Here is a tiny trained network, its code and every weight. The questions are about switching its units off for an input and a class, where a switched-off unit gives its printed mean instead of its output.

import numpy as np


def w(rows, s, z=0):
    codes = np.array(rows[::2]) - 128.0
    scale = np.full(codes.shape[1], s)
    scale[-1] = z or s
    return codes * scale


def norm(h):
    return h / np.sqrt((h * h).mean(-1, keepdims=True) + 1e-5)


def f(y):
    return np.maximum(y, 0)


def log_softmax(a):
    a = a - a.max(-1, keepdims=True)
    return a - np.log(np.exp(a).sum(-1, keepdims=True))


def net(x, mask):
    res = np.array(x, float).reshape(1, 2) / 4 @ E
    u = 0
    for l in range(3):
        y = f(norm(res) @ A[l][:, :-1].T + A[l][:, -1])
        res = res + np.where(mask[u : u + 6], y, B[l][:, -1]) @ B[l][:, :-1]
        u += 6
    return log_softmax(norm(res)[-1] @ U[:, :-1].T + U[:, -1])


A, B = {}, {}
E = w([
[160,198,145,182,91,26,221,52,53],'x0',
[200,138,217,2,124,158,126,49,192],'x1',
],0.0081)
A[0] = w([
[120,160,97,125,61,96,40,150,148,1],'0.n1',
[171,150,217,64,185,108,172,174,38,33],'0.n2',
[41,117,75,121,124,102,159,186,105,142],'0.n3',
[187,143,127,109,97,74,130,102,122,201],'0.n4',
[143,122,84,58,105,187,103,207,147,134],'0.n5',
[131,67,190,1,194,117,64,126,90,76],'0.n6',
],0.0055,0.0064)
B[0] = w([
[94,162,254,120,158,178,155,159,191,128],'0.n1',
[122,155,102,134,94,122,117,237,125,147],'0.n2',
[123,189,168,110,201,171,207,148,97,250],'0.n3',
[142,73,80,149,209,130,143,115,101,255],'0.n4',
[172,98,83,149,137,99,136,74,80,238],'0.n5',
[100,211,157,202,143,127,157,156,77,211],'0.n6',
],0.0073,0.0046)
A[1] = w([
[196,134,224,4,104,170,128,76,224,13],'1.n1',
[90,136,82,167,104,124,147,141,97,69],'1.n2',
[34,112,66,150,84,104,83,199,119,46],'1.n3',
[75,168,160,133,79,158,166,136,134,11],'1.n4',
[151,101,111,119,204,168,129,134,118,117],'1.n5',
[98,58,97,83,130,212,2,181,198,1],'1.n6',
],0.011,0.003)
B[1] = w([
[81,110,149,116,126,179,164,210,197,254],'1.n1',
[155,105,180,83,107,169,99,121,186,211],'1.n2',
[106,96,193,103,142,140,150,213,172,204],'1.n3',
[127,120,68,90,152,117,70,111,87,133],'1.n4',
[136,137,50,147,143,160,81,80,122,251],'1.n5',
[163,113,145,162,117,6,176,51,29,239],'1.n6',
],0.013,0.0085)
A[2] = w([
[149,191,160,73,83,83,118,232,165,2],'2.n1',
[148,162,143,103,122,171,62,59,147,112],'2.n2',
[52,106,119,170,103,113,139,228,184,42],'2.n3',
[137,148,178,101,47,2,175,60,109,156],'2.n4',
[85,112,182,157,164,145,142,251,105,5],'2.n5',
[118,183,40,141,107,206,49,78,151,121],'2.n6',
],0.011,0.0054)
B[2] = w([
[67,103,83,169,166,174,122,99,123,156],'2.n1',
[67,142,84,204,85,124,89,189,99,156],'2.n2',
[56,91,156,83,136,210,175,214,176,225],'2.n3',
[199,85,118,144,180,71,75,41,50,247],'2.n4',
[111,144,143,60,129,183,167,150,245,255],'2.n5',
[77,184,90,171,74,156,82,120,80,193],'2.n6',
],0.013,0.0089)
U = w([
[82,75,190,44,207,223,203,213,226,212],'0',
[187,40,130,142,225,37,127,34,27,208],'1',
[46,185,41,200,77,192,38,159,53,165],'2',
[170,229,196,62,24,25,100,183,144,6],'3',
[178,226,190,68,45,44,100,186,139,6],'4',
[169,226,196,67,49,21,93,201,143,6],'5',
[166,209,198,73,61,61,106,196,110,6],'6',
[182,212,186,74,9,49,103,156,154,6],'7',
],0.016,0.012)

Each question gives the input, the list of numbers given to net, and the class t.
The units are the neurons (one row each of A and B). Each row of codes is followed by its name. A weight is (code - 128) times the scale printed after its matrix; where a second scale follows, it is the last column's (A, B and U).
mask holds one flag per neuron, layer by layer. A switched-off neuron (its flag False) gives its mean, the last column of its row in B, instead of its output. The means were averaged over made-up inputs and are rounded, as every weight is.
A unit's drop is (log p(t) with every unit on - log p(t) with that unit switched off) / (log p(t) with every unit on - log p(t) with every unit switched off).
unit that matters most: the unit with the biggest drop
top k neurons: the k neurons with the biggest drops, biggest first
top k neurons in layer l: the k neurons of layer l with the biggest drops, biggest first
drop when u is switched off: that unit's drop, to one decimal
input [2,1], class 2: unit that matters most	0.n4
input [7,-7], class 0: top 2 neurons	1.n6; 0.n5
input [6,-6], class 0: top 4 neurons	1.n6; 0.n5; 1.n5; 1.n2
input [5,-1], class 1: top 2 neurons	1.n1; 1.n5
input [3,-2], class 2: top 3 neurons in layer 1	1.n3; 1.n1; 1.n6
input [2,-3], class 2: top 4 neurons	1.n3; 0.n3; 1.n1; 1.n6
input [-3,2], class 2: top 2 neurons	0.n6; 0.n5
input [-3,-2], class 2: top 2 neurons	0.n3; 0.n5
input [-2,-3], class 2: top 2 neurons	0.n3; 1.n1
input [-6,-5], class 1: top 3 neurons	1.n6; 1.n1; 0.n6
input [5,-5], class 0: top 3 neurons	1.n6; 0.n5; 1.n5
input [0,3], class 2: top 2 neurons	0.n4; 0.n6
input [1,3], class 2: top 2 neurons	0.n4; 1.n6
input [-1,-2], class 2: unit that matters most	0.n3
input [-1,2], class 2: drop when 1.n6 is switched off	0.4
input [-8,-4], class 1: drop when 1.n6 is switched off	1.4
input [-4,1], class 1: drop when 1.n6 is switched off	0.7
